Each row is followed by its class.
3 6 10 -46 -11 29 -3 -9 27 25 -8 -22 2 -7 -28 -5 23 11 5 29 -14 -26 22
 59 19 10 2 16 78 -11 -21 -18 43 -> K_263
30 0 23 -73 27 16 2 -13 51 5 -12 -35 25 -21 -53 6 -22 67 -8 15 -10 -1 -4
 17 8 -14 49 25 39 -28 -3 -2 24 -> K_201
7 30 3 22 -47 1 1 56 -8 1 9 12 26 17 -38 9 15 23 5 16 24 -22 4 -35 -7 6
 -14 -48 9 10 -38 -14 -26 -> K_950
18 8 11 -57 -7 64 14 3 55 17 -6 -34 -13 -25 -42 34 25 39 -5 -8 -20 4 -3
 4 15 -51 14 43 55 -9 -10 1 33 -> K_816
10 2 15 8 -51 37 10 1 43 4 29 -7 32 -4 -61 10 22 23 -11 63 2 -26 21 15
 40 9 -10 5 52 3 -8 -11 21 -> K_497
-2 -1 -46 -17 -6 23 -23 14 -5 39 13 20 34 -33 -53 18 37 36 -28 -1 35 -48
 12 39 6 -44 14 -7 42 5 0 -15 -2 -> K_497
10 -12 8 5 29 23 -25 -24 11 21 -4 1 -3 -27 -8 21 7 6 -5 18 -7 22 11 -1
 37 -10 23 13 46 -14 28 -4 -8 -> K_68
5 -12 -36 -28 -24 56 -8 53 11 39 6 49 40 6 -8 -5 41 -14 -22 9 21 -13 14
 -23 7 -22 6 0 43 30 14 -10 -2 -> K_816
5 8 -28 -39 -15 24 10 28 47 48 11 -14 24 -24 -74 18 9 16 -4 42 -6 -94 32
 43 12 36 9 -14 101 31 -10 -8 12 -> K_263
20 19 -40 -21 -11 33 49 66 -2 8 14 -31 20 -25 -43 24 19 26 -11 -11 -2
 -18 39 38 -30 -5 15 0 70 25 -28 3 24 -> K_950
-8 -27 -25 -99 -26 -13 39 8 0 22 12 -30 5 14 25 -8 -96 -3 -2 -76 -7 -41
 -14 -29 -53 8 -1 -23 -27 12 23 18 28 -> K_14
5 -35 -43 -35 -52 5 27 -22 -26 23 38 -42 -12 16 30 33 -99 3 -28 -48 -10
 -8 17 -1 15 -27 -19 -42 -11 2 40 29 -29 -> K_19
-22 -9 36 -21 -9 23 -11 12 16 19 -27 -44 12 16 5 3 22 15 33 39 5 -7 11
 35 10 -30 40 1 78 -40 -3 12 20 -> K_497
21 6 3 -18 11 38 22 4 39 -11 -1 -18 15 -12 -39 30 1 43 -9 22 -16 20 28
 11 21 -35 15 48 80 8 0 -6 30 -> K_816
20 3 6 -16 -3 29 5 -5 17 2 10 -41 4 -16 -31 29 -6 56 -9 16 -25 15 -5 -15
 12 -29 5 21 65 10 -8 -18 24 -> K_201
-8 31 25 4 -23 -23 -32 26 -18 -19 -1 -46 -16 34 43 -11 7 -54 54 -33 -13
 -48 -68 -41 -35 18 -18 -1 -2 44 -28 -5 -30 -> K_363
24 -3 -40 -36 -34 12 -6 28 16 15 16 9 60 9 -15 -1 -13 39 -7 43 22 -37 27
 0 6 -4 5 2 42 45 5 9 -7 -> K_497
6 -40 8 -25 -6 -6 41 -4 -52 9 28 -28 14 36 20 5 -18 -10 -5 30 -7 -1 -27
 -20 -1 -7 -13 -6 -32 2 27 18 -8 -> K_950
-3 -26 -30 -18 -95 8 34 -38 -35 -49 39 -42 33 39 15 -14 -114 45 -40 -33
 -22 38 0 -1 22 -26 -14 -4 -34 17 -2 47 6 -> K_19
4 -38 11 -60 -34 -17 21 -7 -46 -6 31 -12 24 16 14 -26 -86 0 -23 -60 8 6
 -36 -48 -20 2 -7 -18 -70 7 20 23 6 -> K_950
-20 -6 -31 -17 -76 4 6 -3 27 37 45 -50 29 25 -23 3 -12 39 -29 3 -20 -91
 -1 31 5 12 -15 -59 44 19 -28 -49 27 -> K_497
28 5 4 -40 5 10 13 -26 58 21 13 -57 41 -8 -28 27 -5 10 -7 16 -5 -7 13 38
 -11 -13 27 19 27 -30 5 -21 29 -> K_263
6 -26 -31 -41 27 7 14 32 -9 22 -7 45 50 21 -18 -3 -4 16 -42 36 -10 -36
 18 -15 3 -19 -10 4 74 40 -1 -16 10 -> K_87
12 5 -85 -31 -8 24 0 2 -7 38 24 -2 24 -42 -53 34 -1 74 -21 39 15 -50 30
 44 10 -7 -25 8 36 2 23 2 -36 -> K_14
-21 -40 -30 -25 4 -2 12 26 9 11 -28 1 -15 47 34 -8 -74 -11 -22 -55 -9 1
 -2 -35 -18 -23 -5 -1 -1 -62 55 -1 -34 -> K_363
6 24 -14 -24 3 -6 0 60 48 8 2 -13 72 -11 -34 2 -6 22 7 25 27 -46 10 -11
 -19 5 19 0 45 30 -16 1 -35 -> K_950
19 -23 37 -30 -18 28 -55 -2 28 13 -12 -8 -6 29 -24 14 -11 12 13 21 4 -71
 -34 -45 36 1 15 -5 60 -34 12 13 0 -> K_14
11 3 5 -8 -6 37 -7 -4 48 11 -10 -37 4 2 -52 15 32 43 12 35 -19 -10 -12
 21 16 -10 24 61 13 -9 22 1 24 -> K_14
21 2 -55 0 -27 -12 15 -6 -8 2 14 29 -23 -9 -4 -3 -60 19 -13 -59 33 6 10
 -18 -4 -7 -6 -25 -71 15 14 13 -41 -> K_950
-5 -4 -34 -56 -26 26 63 22 26 36 6 21 -4 25 1 10 28 10 7 33 24 -31 0 -5
 -22 -38 -40 -3 -27 -31 7 0 4 -> K_14
33 -15 9 -38 -4 48 7 -22 56 23 13 -29 5 -21 -37 20 -5 29 -16 -5 -3 34 20
 30 35 -43 25 48 38 -23 37 -17 36 -> K_201
19 -23 -2 -16 8 22 -26 -17 21 17 -22 10 -19 3 -15 10 -25 55 0 5 6 0 5
 -15 11 -25 8 30 33 -44 30 7 9 -> K_87
9 -2 -2 -34 3 43 15 -16 11 29 -5 -44 11 10 -25 38 29 42 0 59 -30 -9 4 9
 16 -42 11 23 90 -1 -4 -20 28 -> K_14
11 9 25 -5 17 31 -10 8 54 14 -3 -10 -3 -10 -7 27 38 -12 3 19 -7 -21 -11
 -24 20 -19 18 -2 56 6 -12 -16 -5 -> K_816
9 -6 15 -11 48 36 0 -20 50 4 -37 7 9 -13 -24 2 28 -3 -3 37 -10 6 4 7 -6
 -4 35 40 59 -49 -6 0 23 -> K_87
-18 -3 -1 4 -42 34 -4 53 70 60 16 3 13 -22 -22 4 28 0 -5 19 33 -11 38 28
 47 -30 -1 -19 24 -13 38 -1 -25 -> K_263
21 -11 2 -45 22 32 -1 -8 47 29 -9 -21 -23 -32 -25 46 29 35 -10 -4 -7 -26
 -12 -2 4 -42 28 18 16 -22 7 14 13 -> K_363
5 -1 -25 -32 5 9 9 -35 -20 21 42 10 59 -30 -19 9 0 -7 -45 10 1 2 -6 7 28
 -31 -5 -19 9 34 -5 -22 -26 -> K_68
40 4 -29 -70 -5 17 31 34 64 45 19 20 30 -3 -52 38 13 3 -5 30 18 -77 49
 19 -2 -10 -25 24 80 45 3 -24 45 -> K_263
0 -4 12 -46 30 39 -1 7 69 34 -35 1 -14 -23 -1 13 30 19 18 33 -5 7 27 20
 28 -21 27 34 62 -25 12 14 14 -> K_68
12 -12 5 -11 35 25 8 4 36 15 7 -3 28 -27 -27 21 -5 -51 -16 -8 -26 11 -26
 -60 -4 -8 22 44 23 69 27 -7 9 -> K_201
7 9 12 3 -18 36 -12 33 34 13 23 25 34 -14 -70 17 55 -1 -24 25 9 -70 -1
 -6 10 13 -3 4 67 28 -26 -23 36 -> K_19
36 4 19 -35 26 30 -5 -9 43 4 -7 -17 5 -37 -10 21 32 40 -11 36 -17 -2 -3
 -12 16 -11 47 8 46 16 -22 15 12 -> K_363
30 -4 33 -49 19 30 -4 -26 6 19 -15 -27 5 -10 -37 21 3 31 10 10 -1 28 -4
 -3 11 -37 37 45 39 -13 10 -4 26 -> K_950
21 14 -4 -32 8 28 11 -1 38 35 5 -27 -2 -34 -48 37 15 45 -5 2 -6 10 24 29
 7 -31 14 11 44 -8 4 -32 21 -> K_201
6 3 14 -8 19 34 -11 -7 33 53 -9 -9 28 -10 -8 22 68 -4 2 70 6 24 27 26 29
 -38 26 9 51 -11 17 -33 -7 -> K_497
-4 -12 -53 32 2 36 -14 -3 -68 0 29 18 4 -6 6 -42 9 -29 -91 19 -69 20 -14
 7 66 38 -41 -4 17 64 8 -31 -65 -> K_19
-3 -4 -44 -33 13 -2 1 11 41 1 -14 51 38 -20 -53 3 -39 27 -38 -10 2 -25
 39 2 -7 17 -17 13 33 11 -7 -19 22 -> K_201
-12 -10 -24 -10 -23 8 -6 -22 -3 60 28 7 22 -16 23 12 24 -33 -13 20 3 -19
 12 19 24 -16 -12 -46 -7 53 3 -8 -23 -> K_87
5 -20 14 -8 14 50 -1 -45 40 33 -17 4 -21 9 -15 1 22 -25 4 34 -4 -9 11 34
 39 -23 20 25 84 -47 19 -17 15 -> K_87
-13 1 -57 -32 -69 39 -9 20 -10 31 21 -4 17 9 -17 -7 43 58 -18 30 -8 -67
 11 49 16 1 -31 -19 48 27 -34 -13 28 -> K_14
20 -16 -28 -49 12 26 14 -8 -15 24 2 31 53 14 -39 6 23 -8 -47 40 -13 -28
 33 33 7 10 9 -3 69 0 -7 -36 22 -> K_363
28 -12 25 -34 -6 41 -8 2 19 13 -11 -28 10 0 -22 26 -18 20 21 25 -12 4
 -16 -49 9 -36 20 44 61 20 18 36 5 -> K_87
5 -33 -8 -39 -20 -8 35 -5 -29 26 36 -11 -31 -27 -6 21 -46 23 -42 -63 -20
 4 21 28 20 -27 -29 -27 -49 28 25 16 27 -> K_87
-22 -20 7 -18 -5 26 -3 26 13 78 13 5 -1 -20 -7 10 68 -41 8 20 23 -53 28
 54 28 1 18 -35 49 19 13 -12 12 -> K_950
6 13 3 -43 9 24 1 58 55 22 -3 16 25 -19 -47 25 31 -1 -12 -1 4 -65 14 -9
 10 -26 5 4 81 49 -22 -10 28 -> K_14
1 -7 16 -60 30 25 -7 -18 69 10 -26 -11 16 -32 -32 13 -18 53 -5 17 -7 -11
 -3 -17 -2 -19 24 30 74 -30 -15 -4 36 -> K_201
0 -28 37 3 64 21 -14 -16 -78 -17 -18 9 36 18 -12 18 -5 -102 -12 -32 -1
 36 -40 -53 -33 -41 22 51 77 -47 36 -23 4 -> K_363
21 -16 -56 -55 -51 43 7 -15 6 31 4 -13 37 37 -23 13 5 17 30 60 12 -32 29
 59 7 -6 -3 46 52 8 22 14 21 -> K_201
-1 -7 -68 -1 -36 36 15 -19 -9 38 27 14 8 -8 -39 2 31 20 -32 27 -5 -44 17
 49 30 -10 7 -19 39 52 -9 -17 7 -> K_497
-19 -14 -26 -11 -23 35 9 33 20 42 12 11 44 6 -15 10 27 -29 15 26 54 -38
 46 45 2 -29 -11 21 98 -22 25 -14 8 -> K_950
1 -28 21 -28 35 38 19 -42 17 -9 1 -38 2 -7 -35 20 -15 22 -11 29 -12 -13
 -7 30 24 -26 28 36 100 -72 17 1 24 -> K_816
16 20 7 -68 -27 49 -23 62 14 29 -7 45 46 10 -58 -19 34 -9 29 37 49 -60 3
 -11 14 -12 -6 29 90 17 4 -4 -9 -> K_14
24 -21 31 -29 -13 31 -6 -50 0 12 13 -37 2 34 4 4 1 10 3 33 -7 2 -15 16
 23 -16 20 25 38 -38 20 -13 28 -> K_19
26 5 6 -34 15 26 14 6 38 17 3 -26 33 -13 -44 -5 18 47 -18 21 -3 11 2 26
 12 -37 60 26 50 7 1 -15 29 -> K_263
1 13 -43 -60 -25 1 31 -24 23 18 20 -19 -20 -21 11 23 2 -15 -33 -63 -55
 -14 -40 -13 -2 -20 -42 -6 -112 83 -38 9 1 -> K_68
31 -11 31 -24 39 24 1 -25 1 18 -4 2 -10 -5 0 -4 -11 8 -13 -3 -8 39 -23
 -57 7 -28 51 10 49 -6 28 -35 -1 -> K_363
14 -8 22 -17 25 42 -28 -30 16 5 -8 -34 2 -25 -1 8 44 20 -7 49 -24 -8 -16
 10 25 -14 29 27 91 -5 -21 -4 26 -> K_497
-3 -4 -31 6 -14 13 32 -10 6 25 31 19 34 5 1 -24 5 -12 -3 50 30 4 15 15 7
 -9 -4 5 33 11 25 -28 -8 -> K_263
